Below is a small trained network, with its code and all its weights. Each question gives an input and a target symbol and asks what happens when units are switched off, that is, made to give their printed mean instead of their output.

import numpy as np


def w(rows, s, z=0):
    codes = np.array(rows[::2]) - 128.0
    scale = np.full(codes.shape[1], s)
    scale[-1] = z or s
    return codes * scale


def f(y):
    return y / 2 * (1 + np.tanh(0.7978845608 * (y + 0.044715 * y**3)))


def softmax(a):
    e = np.exp(a - a.max(-1, keepdims=True))
    return e / e.sum(-1, keepdims=True)


def log_softmax(a):
    a = a - a.max(-1, keepdims=True)
    return a - np.log(np.exp(a).sum(-1, keepdims=True))


def net(x, mask):
    ids = ['Ξβγδλμφ'.index(c) for c in x.split()]
    T = len(ids)
    res = E[ids] + P[:T]
    u = 0
    for l in range(2):
        q, k, v = (res @ M[l].T for M in (Q, K, V))
        z = softmax(np.where(np.tri(T) > 0, q @ k.T / 2**0.5, -1e9)) @ v
        res = res + np.where(mask[u], z, O[l][:, -1]) @ O[l][:, :-1]
        u += 1
        y = f(res @ A[l][:, :-1].T + A[l][:, -1])
        res = res + np.where(mask[u : u + 4], y, B[l][:, -1]) @ B[l][:, :-1]
        u += 4
    return log_softmax(res[-1] @ U[:, :-1].T + U[:, -1])


Q, K, V, O, A, B = {}, {}, {}, {}, {}, {}
E = w([
[131,142,191,56,174,120],'Ξ',
[123,176,53,103,115,157],'β',
[128,180,177,209,89,253],'γ',
[176,64,121,93,151,167],'δ',
[151,138,149,132,202,132],'λ',
[66,109,154,180,78,109],'μ',
[62,80,167,70,105,55],'φ',
],0.023)
P = w([
[254,186,219,220,63,75],'0',
[220,163,216,185,94,104],'1',
[197,164,172,170,115,151],'2',
[164,168,118,184,126,188],'3',
[134,166,87,189,148,213],'4',
[110,152,85,199,167,197],'5',
[92,136,48,201,176,191],'6',
[122,102,48,165,146,182],'7',
[94,115,50,187,156,188],'8',
],0.0068)
Q[0] = w([
[154,131,218,118,40,47],'L0H1',
[156,198,2,146,101,97],'L0H1',
],0.0092)
K[0] = w([
[132,120,168,79,131,62],'L0H1',
[36,1,71,153,235,55],'L0H1',
],0.0082)
V[0] = w([
[175,71,58,99,216,140],'L0H1',
[182,131,178,213,117,3],'L0H1',
],0.0053)
O[0] = w([
[143,57,216,149,188,255,5],'L0H1',
[79,113,133,147,172,225,99],'L0H1',
],0.0099,0.0031)
A[0] = w([
[162,107,199,81,169,176,238],'L0N1',
[149,156,2,113,3,156,142],'L0N2',
[200,164,138,137,210,20,56],'L0N3',
[28,152,93,14,103,110,253],'L0N4',
],0.0082,0.0011)
B[0] = w([
[126,149,191,126,255,104,148],'L0N1',
[113,127,140,172,183,121,247],'L0N2',
[148,151,98,68,99,179,145],'L0N3',
[60,77,213,49,181,25,184],'L0N4',
],0.0087,0.012)
Q[1] = w([
[100,167,145,253,105,157],'L1H1',
[161,211,147,93,251,66],'L1H1',
],0.0071)
K[1] = w([
[59,189,217,239,62,238],'L1H1',
[16,3,33,37,222,119],'L1H1',
],0.0053)
V[1] = w([
[59,1,151,143,78,82],'L1H1',
[174,104,63,202,121,113],'L1H1',
],0.0048)
O[1] = w([
[155,163,249,49,85,150,208],'L1H1',
[241,177,160,158,129,129,2],'L1H1',
],0.014,0.0034)
A[1] = w([
[91,104,147,94,81,45,2],'L1N1',
[182,146,52,176,90,42,29],'L1N2',
[157,150,158,180,95,227,54],'L1N3',
[251,2,150,76,152,188,89],'L1N4',
],0.0082,0.0029)
B[1] = w([
[221,145,114,117,154,234,254],'L1N1',
[16,12,46,96,97,111,205],'L1N2',
[90,223,227,104,216,83,158],'L1N3',
[2,91,115,110,117,178,166],'L1N4',
],0.0074,0.0073)
U = w([
[183,108,177,146,145,78,38],'Ξ',
[125,146,82,72,64,49,161],'β',
[134,180,195,170,87,66,233],'γ',
[254,177,144,161,203,145,234],'δ',
[146,127,138,166,139,221,99],'λ',
[127,193,179,127,214,2,2],'μ',
[71,160,173,118,58,153,114],'φ',
],0.0074,0.004)

Each question gives the input, a string of symbols that net reads in full, and the target symbol t.
The units are the heads (2 rows each of Q, K, V and O) and the neurons (one row each of A and B). Each row of codes is followed by its name. A weight is (code - 128) times the scale printed after its matrix; where a second scale follows, it is the last column's (O, A, B and U).
mask holds one flag per unit, layer by layer, with each layer's heads first. A switched-off unit (its flag False) gives its mean, the last column of its rows in O or B, instead of its output. The means were averaged over made-up inputs and are rounded, as every weight is.
A unit's drop is (log p(t) with every unit on - log p(t) with that unit switched off) / (log p(t) with every unit on - log p(t) with every unit switched off).
The circuit of an input: a set's keep is (log p(t) with only the set's units on - log p(t) with every unit switched off) / (log p(t) with every unit on - log p(t) with every unit switched off). Starting from all 10 units, units are removed one at a time, each time the one whose removal leaves the highest keep (on an exact tie, the one counted first), for as long as the keep stays at least 0.8.
units of the circuit, in order: the units of the circuit, biggest drop first
most important unit: the unit with the biggest drop
top k neurons in layer l: the k neurons of layer l with the biggest drops, biggest first
drop of u: that unit's drop, to one decimal
input λ φ γ β Ξ δ β, target δ: units of the circuit, in order -> [L0H1; L1N2]
input λ φ δ, target φ: units of the circuit, in order -> [L1H1; L1N4; L0N4]
input φ μ γ μ β, target μ: most important unit -> L0N2
input β δ δ, target λ: units of the circuit, in order -> [L1N4; L0N4]
input γ Ξ φ β μ β λ, target φ: top 2 neurons in layer 0 -> [L0N4; L0N3]
input β γ δ β δ δ λ, target β: top 2 neurons in layer 1 -> [L1N1; L1N2]
input β μ φ λ μ λ δ γ, target γ: units of the circuit, in order -> [L0H1; L1N1]
input β φ δ β Ξ, target φ: units of the circuit, in order -> [L1H1; L0N4]
input φ λ β μ γ, target γ: top 2 neurons in layer 0 -> [L0N1; L0N3]
input β β μ β β δ β β, target δ: top 2 neurons in layer 1 -> [L1N4; L1N2]
input γ γ μ δ β β μ μ, target β: top 2 neurons in layer 0 -> [L0N4; L0N1]
input β μ φ δ Ξ δ, target φ: top 2 neurons in layer 1 -> [L1N4; L1N1]
input δ δ Ξ δ, target λ: top 2 neurons in layer 0 -> [L0N4; L0N1]
input β β β β γ β β β Ξ, target β: top 2 neurons in layer 0 -> [L0N3; L0N2]
input Ξ Ξ γ δ, target β: top neuron in layer 1 -> [L1N2]
input Ξ β γ β Ξ γ Ξ γ Ξ, target β: drop of L0H1 -> 0.7
input φ μ Ξ, target φ: drop of L0N2 -> 0.2
input μ β β Ξ β γ μ μ μ, target β: drop of L0N4 -> 0.4
